Below are the code and all the weights of a small trained network. Each question names an input and a class and asks about switching units off, where a switched-off unit gives its printed mean instead of its output.

import numpy as np


def w(rows, s, z=0):
    codes = np.array(rows[::2]) - 128.0
    scale = np.full(codes.shape[1], s)
    scale[-1] = z or s
    return codes * scale


def norm(h):
    return h / np.sqrt((h * h).mean(-1, keepdims=True) + 1e-5)


def f(y):
    return y / 2 * (1 + np.tanh(0.7978845608 * (y + 0.044715 * y**3)))


def log_softmax(a):
    a = a - a.max(-1, keepdims=True)
    return a - np.log(np.exp(a).sum(-1, keepdims=True))


def net(x, mask):
    res = np.array(x, float).reshape(1, 6) / 4 @ E
    u = 0
    for l in range(3):
        y = f(norm(res) @ A[l][:, :-1].T + A[l][:, -1])
        res = res + np.where(mask[u : u + 9], y, B[l][:, -1]) @ B[l][:, :-1]
        u += 9
    return log_softmax(norm(res)[-1] @ U[:, :-1].T + U[:, -1])


A, B = {}, {}
E = w([
[172,180,128,215,16],'x0',
[88,186,124,159,184],'x1',
[136,97,170,214,90],'x2',
[218,103,165,90,147],'x3',
[101,131,159,3,140],'x4',
[130,129,149,74,173],'x5',
],0.0037)
A[0] = w([
[99,115,2,100,150,131],'0.n0',
[150,118,127,132,159,247],'0.n1',
[146,145,78,153,122,119],'0.n2',
[77,148,215,118,150,221],'0.n3',
[121,179,57,78,95,149],'0.n4',
[59,201,126,137,6,2],'0.n5',
[65,189,62,152,140,99],'0.n6',
[119,202,107,132,80,40],'0.n7',
[99,135,73,186,76,115],'0.n8',
],0.006,0.0012)
B[0] = w([
[94,141,32,120,88,213],'0.n0',
[132,193,193,88,45,188],'0.n1',
[85,130,136,116,162,162],'0.n2',
[85,3,249,24,117,206],'0.n3',
[147,161,131,230,106,196],'0.n4',
[174,144,181,63,124,252],'0.n5',
[188,102,175,135,67,223],'0.n6',
[149,197,136,53,118,170],'0.n7',
[197,78,141,100,201,252],'0.n8',
],0.0041,0.0016)
A[1] = w([
[131,209,105,207,117,126],'1.n0',
[93,119,122,159,193,114],'1.n1',
[144,77,145,154,130,138],'1.n2',
[159,127,35,99,137,44],'1.n3',
[165,86,184,114,107,254],'1.n4',
[214,123,134,34,153,49],'1.n5',
[98,189,145,114,122,162],'1.n6',
[127,103,179,133,196,156],'1.n7',
[170,253,189,77,173,152],'1.n8',
],0.0055,0.00094)
B[1] = w([
[155,119,156,76,168,217],'1.n0',
[164,174,174,184,2,133],'1.n1',
[181,185,197,210,49,158],'1.n2',
[155,98,93,162,135,137],'1.n3',
[154,185,57,86,46,234],'1.n4',
[197,68,97,212,157,218],'1.n5',
[104,135,197,88,138,152],'1.n6',
[174,117,179,114,167,169],'1.n7',
[196,159,157,198,132,249],'1.n8',
],0.0037,0.002)
A[2] = w([
[163,156,110,196,132,4],'2.n0',
[119,101,125,66,102,60],'2.n1',
[151,165,134,101,88,180],'2.n2',
[177,134,208,99,132,167],'2.n3',
[196,83,133,176,83,166],'2.n4',
[124,97,24,78,150,147],'2.n5',
[1,146,135,84,150,71],'2.n6',
[138,130,84,213,127,134],'2.n7',
[115,157,125,240,130,43],'2.n8',
],0.0063,0.0013)
B[2] = w([
[89,135,157,81,152,170],'2.n0',
[174,130,206,148,198,143],'2.n1',
[120,147,122,141,82,181],'2.n2',
[139,140,66,126,165,222],'2.n3',
[24,101,110,151,141,253],'2.n4',
[128,105,2,211,204,168],'2.n5',
[57,210,107,81,73,173],'2.n6',
[77,84,187,133,109,181],'2.n7',
[118,105,183,147,184,180],'2.n8',
],0.0054,0.0031)
U = w([
[48,59,226,224,128,204],'0',
[168,186,194,198,201,37],'1',
[203,57,117,63,240,123],'2',
[103,80,223,51,110,3],'3',
[189,208,167,120,69,181],'4',
[5,179,111,63,151,123],'5',
[160,71,144,186,24,78],'6',
[97,87,51,172,159,171],'7',
],0.011,0.0022)

Each question gives the input, the list of numbers given to net, and the class t.
The units are the neurons (one row each of A and B). Each row of codes is followed by its name. A weight is (code - 128) times the scale printed after its matrix; where a second scale follows, it is the last column's (A, B and U).
mask holds one flag per neuron, layer by layer. A switched-off neuron (its flag False) gives its mean, the last column of its row in B, instead of its output. The means were averaged over made-up inputs and are rounded, as every weight is.
A unit's drop is (log p(t) with every unit on - log p(t) with that unit switched off) / (log p(t) with every unit on - log p(t) with every unit switched off).
The circuit of an input: a set's keep is (log p(t) with only the set's units on - log p(t) with every unit switched off) / (log p(t) with every unit on - log p(t) with every unit switched off). Starting from the 12 units with the biggest drops (on a tie, the unit counted first), units are removed one at a time, each time the one whose removal leaves the highest keep (on an exact tie, the one counted first), for as long as the keep stays at least 0.8.
circuit, biggest first: the units of the circuit, biggest drop first
unit that matters most: the unit with the biggest drop
k most important neurons of layer l: the k neurons of layer l with the biggest drops, biggest first
drop when u is switched off: that unit's drop, to one decimal
input [-6,3,-7,7,-3,-7], class 7: circuit, biggest first : 2.n5; 0.n0; 0.n8
input [-3,-4,5,-8,3,-3], class 3: circuit, biggest first : 0.n5; 2.n4; 2.n5
input [5,2,3,4,-8,3], class 0: circuit, biggest first : 2.n4; 2.n7; 2.n8
input [2,-3,-3,-8,5,0], class 4: circuit, biggest first : 0.n5; 2.n4; 0.n4
input [0,5,5,-2,4,2], class 3: unit that matters most : 0.n3
input [6,-2,1,-3,3,-7], class 4: circuit, biggest first : 0.n5; 0.n7
input [3,-6,-4,-8,7,-1], class 4: circuit, biggest first : 0.n5; 2.n4; 0.n4
input [5,1,-7,3,8,-1], class 4: circuit, biggest first : 0.n4; 1.n8
input [1,-1,3,-3,1,5], class 3: 2 most important neurons of layer 0 : 0.n3; 0.n8
input [0,8,-2,1,7,-7], class 4: circuit, biggest first : 2.n4; 1.n8
input [-5,-8,5,-7,-1,4], class 5: circuit, biggest first : 2.n6; 1.n5; 0.n6
input [1,1,3,-1,4,-4], class 4: 3 most important neurons of layer 1 : 1.n4; 1.n8; 1.n0
input [3,0,5,-8,3,0], class 4: 2 most important neurons of layer 0 : 0.n5; 0.n7
input [-7,-2,3,1,-8,4], class 0: unit that matters most : 1.n1
input [6,2,-2,-8,-8,3], class 0: 2 most important neurons of layer 2 : 2.n7; 2.n8
input [7,4,-1,-5,1,-4], class 4: 2 most important neurons of layer 0 : 0.n5; 0.n7
input [-3,5,-5,4,-2,-8], class 7: drop when 2.n5 is switched off : 0.2
input [6,5,0,6,-6,-8], class 0: drop when 2.n8 is switched off : 0.2
input [-7,-1,-1,0,-4,-2], class 7: drop when 2.n5 is switched off : 0.6
input [6,-7,0,-5,-8,-7], class 0: unit that matters most : 2.n4
input [4,8,7,-8,5,8], class 3: drop when 1.n3 is switched off : 0.0
input [5,-2,1,2,-4,-5], class 0: 4 most important neurons of layer 2 : 2.n4; 2.n7; 2.n8; 2.n0
